Here is a tiny trained network, its code and every weight. The questions are about switching its units off for an input and a class, where a switched-off unit gives its printed mean instead of its output.

import numpy as np


def w(rows, s, z=0):
    codes = np.array(rows[::2]) - 128.0
    scale = np.full(codes.shape[1], s)
    scale[-1] = z or s
    return codes * scale


def norm(h):
    return h / np.sqrt((h * h).mean(-1, keepdims=True) + 1e-5)


def f(y):
    return np.maximum(y, 0)


def log_softmax(a):
    a = a - a.max(-1, keepdims=True)
    return a - np.log(np.exp(a).sum(-1, keepdims=True))


def net(x, mask):
    res = np.array(x, float).reshape(1, 4) / 4 @ E
    u = 0
    for l in range(3):
        y = f(norm(res) @ A[l][:, :-1].T + A[l][:, -1])
        res = res + np.where(mask[u : u + 9], y, B[l][:, -1]) @ B[l][:, :-1]
        u += 9
    return log_softmax(norm(res)[-1] @ U[:, :-1].T + U[:, -1])


A, B = {}, {}
E = w([
[131,209,200],'x0',
[78,213,105],'x1',
[2,158,166],'x2',
[77,212,107],'x3',
],0.0075)
A[0] = w([
[125,137,69,129],'L0N1',
[135,124,8,110],'L0N2',
[39,126,85,189],'L0N3',
[163,60,125,49],'L0N4',
[129,66,122,250],'L0N5',
[172,172,167,89],'L0N6',
[194,65,2,111],'L0N7',
[80,124,157,133],'L0N8',
[128,209,78,168],'L0N9',
],0.011,0.0017)
B[0] = w([
[105,127,44,166],'L0N1',
[215,135,38,206],'L0N2',
[85,16,149,224],'L0N3',
[181,139,161,188],'L0N4',
[52,154,90,198],'L0N5',
[2,98,84,176],'L0N6',
[154,71,94,255],'L0N7',
[91,121,212,177],'L0N8',
[147,104,57,203],'L0N9',
],0.0066,0.006)
A[1] = w([
[141,171,191,213],'L1N1',
[153,93,149,65],'L1N2',
[2,116,73,181],'L1N3',
[143,165,93,132],'L1N4',
[136,150,239,106],'L1N5',
[199,140,220,249],'L1N6',
[109,184,110,156],'L1N7',
[197,137,153,98],'L1N8',
[187,148,69,141],'L1N9',
],0.0098,0.0018)
B[1] = w([
[233,194,151,163],'L1N1',
[192,153,217,148],'L1N2',
[115,155,95,254],'L1N3',
[170,171,94,152],'L1N4',
[141,123,100,174],'L1N5',
[57,184,111,170],'L1N6',
[186,2,128,159],'L1N7',
[206,78,143,151],'L1N8',
[160,162,135,190],'L1N9',
],0.0079,0.0065)
A[2] = w([
[193,209,101,220],'L2N1',
[73,4,120,201],'L2N2',
[125,39,142,214],'L2N3',
[67,149,183,145],'L2N4',
[242,234,124,209],'L2N5',
[142,160,155,255],'L2N6',
[109,183,224,189],'L2N7',
[22,182,147,146],'L2N8',
[94,161,2,123],'L2N9',
],0.01,0.0016)
B[2] = w([
[129,18,234,216],'L2N1',
[27,199,76,236],'L2N2',
[52,150,120,199],'L2N3',
[191,167,73,191],'L2N4',
[33,94,184,243],'L2N5',
[128,150,202,164],'L2N6',
[187,191,143,196],'L2N7',
[253,145,144,229],'L2N8',
[143,66,245,254],'L2N9',
],0.0075,0.0057)
U = w([
[186,88,56,171],'0',
[135,196,46,2],'1',
[189,240,149,143],'2',
[129,106,191,150],'3',
[6,165,78,158],'4',
],0.015,0.0066)

Each question gives the input, the list of numbers given to net, and the class t.
The units are the neurons (one row each of A and B). Each row of codes is followed by its name. A weight is (code - 128) times the scale printed after its matrix; where a second scale follows, it is the last column's (A, B and U).
mask holds one flag per neuron, layer by layer. A switched-off neuron (its flag False) gives its mean, the last column of its row in B, instead of its output. The means were averaged over made-up inputs and are rounded, as every weight is.
A unit's drop is (log p(t) with every unit on - log p(t) with that unit switched off) / (log p(t) with every unit on - log p(t) with every unit switched off).
The circuit of an input: a set's keep is (log p(t) with only the set's units on - log p(t) with every unit switched off) / (log p(t) with every unit on - log p(t) with every unit switched off). Starting from the 12 units with the biggest drops (on a tie, the unit counted first), units are removed one at a time, each time the one whose removal leaves the highest keep (on an exact tie, the one counted first), for as long as the keep stays at least 0.8.
circuit, biggest first: the units of the circuit, biggest drop first
unit that matters most: the unit with the biggest drop
k most important neurons: the k neurons with the biggest drops, biggest first
k most important neurons of layer l: the k neurons of layer l with the biggest drops, biggest first
drop of u: that unit's drop, to one decimal
input [1,0,-5,7], class 3: circuit, biggest first : [L2N1]
input [-1,4,-1,7], class 0: circuit, biggest first : [L1N7, L2N2]
input [1,3,5,-5], class 2: 2 most important neurons : [L0N7, L2N8]
input [8,6,-2,6], class 3: circuit, biggest first : [L1N7, L2N1]
input [8,-8,3,-6], class 2: 2 most important neurons : [L1N6, L2N7]
input [-3,-7,2,-7], class 4: 3 most important neurons : [L2N2, L0N5, L2N3]
input [-8,-8,1,8], class 4: 2 most important neurons : [L2N2, L2N8]
input [3,-6,1,6], class 2: 4 most important neurons : [L0N2, L0N6, L0N8, L0N4]
input [7,4,0,0], class 3: 3 most important neurons of layer 0 : [L0N3, L0N9, L0N5]
input [2,2,3,8], class 2: 3 most important neurons of layer 2 : [L2N8, L2N1, L2N5]
input [-7,-2,5,-3], class 4: drop of L2N2 : 0.1
input [0,-1,-1,7], class 0: drop of L0N9 : 0.2
input [3,6,3,-8], class 2: drop of L0N3 : 0.0
input [7,-7,-8,1], class 3: unit that matters most : L2N5
input [-3,8,-4,8], class 0: drop of L2N2 : 0.1
